Here is a tiny trained network, its code and every weight. The questions are about switching its units off for an input and a class, where a switched-off unit gives its printed mean instead of its output.

import numpy as np


def w(rows, s, z=0):
    codes = np.array(rows[::2]) - 128.0
    scale = np.full(codes.shape[1], s)
    scale[-1] = z or s
    return codes * scale


def f(y):
    return np.maximum(y, 0)


def log_softmax(a):
    a = a - a.max(-1, keepdims=True)
    return a - np.log(np.exp(a).sum(-1, keepdims=True))


def net(x, mask):
    res = np.array(x, float).reshape(1, 4) / 4 @ E
    y = f(res @ A[0][:, :-1].T + A[0][:, -1])
    res = res + np.where(mask, y, B[0][:, -1]) @ B[0][:, :-1]
    return log_softmax(res[-1] @ U[:, :-1].T + U[:, -1])


A, B = {}, {}
E = w([
[118,223,254,157,50,52],'x0',
[125,136,110,118,131,112],'x1',
[12,48,44,229,81,55],'x2',
[253,23,148,63,44,42],'x3',
],0.0091)
A[0] = w([
[146,13,159,59,22,100,97],'n1',
[77,69,122,218,64,60,2],'n2',
[124,203,129,172,137,55,95],'n3',
[87,71,70,208,72,104,21],'n4',
[146,186,222,206,67,62,172],'n5',
[20,42,134,171,74,53,48],'n6',
[181,57,149,93,41,33,59],'n7',
[19,209,125,179,131,174,95],'n8',
[175,55,11,73,184,237,221],'n9',
[51,199,131,165,220,143,130],'n10',
[225,208,164,26,151,193,87],'n11',
[102,173,195,134,96,39,76],'n12',
[170,227,142,254,84,102,144],'n13',
[158,238,160,108,60,71,153],'n14',
],0.0096,0.0025)
B[0] = w([
[240,160,76,164,84,211,223],'n1',
[111,199,220,69,125,84,201],'n2',
[134,89,112,170,173,183,174],'n3',
[93,101,208,105,149,88,198],'n4',
[77,23,118,160,201,132,231],'n5',
[88,163,203,45,127,34,212],'n6',
[209,191,2,103,53,226,229],'n7',
[172,170,69,125,10,172,233],'n8',
[69,64,108,223,242,85,251],'n9',
[213,148,104,140,26,252,230],'n10',
[19,219,211,66,96,49,248],'n11',
[79,68,64,174,168,133,199],'n12',
[122,93,74,172,176,107,199],'n13',
[112,30,99,125,176,23,218],'n14',
],0.0088,0.014)
U = w([
[105,71,21,218,240,76,253],'0',
[207,243,6,129,59,172,108],'1',
[88,255,190,28,141,33,10],'2',
],0.0099,0.002)

Each question gives the input, the list of numbers given to net, and the class t.
The units are the neurons (one row each of A and B). Each row of codes is followed by its name. A weight is (code - 128) times the scale printed after its matrix; where a second scale follows, it is the last column's (A, B and U).
mask holds one flag per neuron, in row order. A switched-off neuron (its flag False) gives its mean, the last column of its row in B, instead of its output. The means were averaged over made-up inputs and are rounded, as every weight is.
A unit's drop is (log p(t) with every unit on - log p(t) with that unit switched off) / (log p(t) with every unit on - log p(t) with every unit switched off).
The circuit of an input: a set's keep is (log p(t) with only the set's units on - log p(t) with every unit switched off) / (log p(t) with every unit on - log p(t) with every unit switched off). Starting from the 12 units with the biggest drops (on a tie, the unit counted first), units are removed one at a time, each time the one whose removal leaves the highest keep (on an exact tie, the one counted first), for as long as the keep stays at least 0.8.
circuit, biggest first: the units of the circuit, biggest drop first
k most important neurons: the k neurons with the biggest drops, biggest first
drop of u: that unit's drop, to one decimal
input [-6,-4,-7,0], class 2: circuit, biggest first => [n11]
input [-3,-8,8,-7], class 2: circuit, biggest first => [n6 n2]
input [1,-2,8,7], class 2: 3 most important neurons => [n6 n2 n4]
input [7,-3,-7,-2], class 0: 2 most important neurons => [n5 n14]
input [7,-5,6,8], class 1: 3 most important neurons => [n7 n1 n9]
input [6,2,-2,5], class 0: 2 most important neurons => [n5 n14]
input [6,-7,3,7], class 1: 3 most important neurons => [n7 n1 n9]
input [4,-3,8,-5], class 2: 2 most important neurons => [n6 n2]
input [-7,-4,-1,8], class 1: 3 most important neurons => [n7 n1 n5]
input [5,-8,-4,-5], class 0: 2 most important neurons => [n7 n5]
input [2,-3,1,4], class 1: 2 most important neurons => [n9 n7]
input [7,1,-7,5], class 0: 3 most important neurons => [n5 n14 n12]
input [-2,6,7,7], class 1: 2 most important neurons => [n7 n1]
input [3,-4,5,3], class 2: circuit, biggest first => [n2]
input [4,-6,3,-5], class 1: 2 most important neurons => [n8 n9]
input [2,-4,-4,-1], class 2: drop of n11 => 0.2
input [-4,-6,4,5], class 1: drop of n11 => 0.1
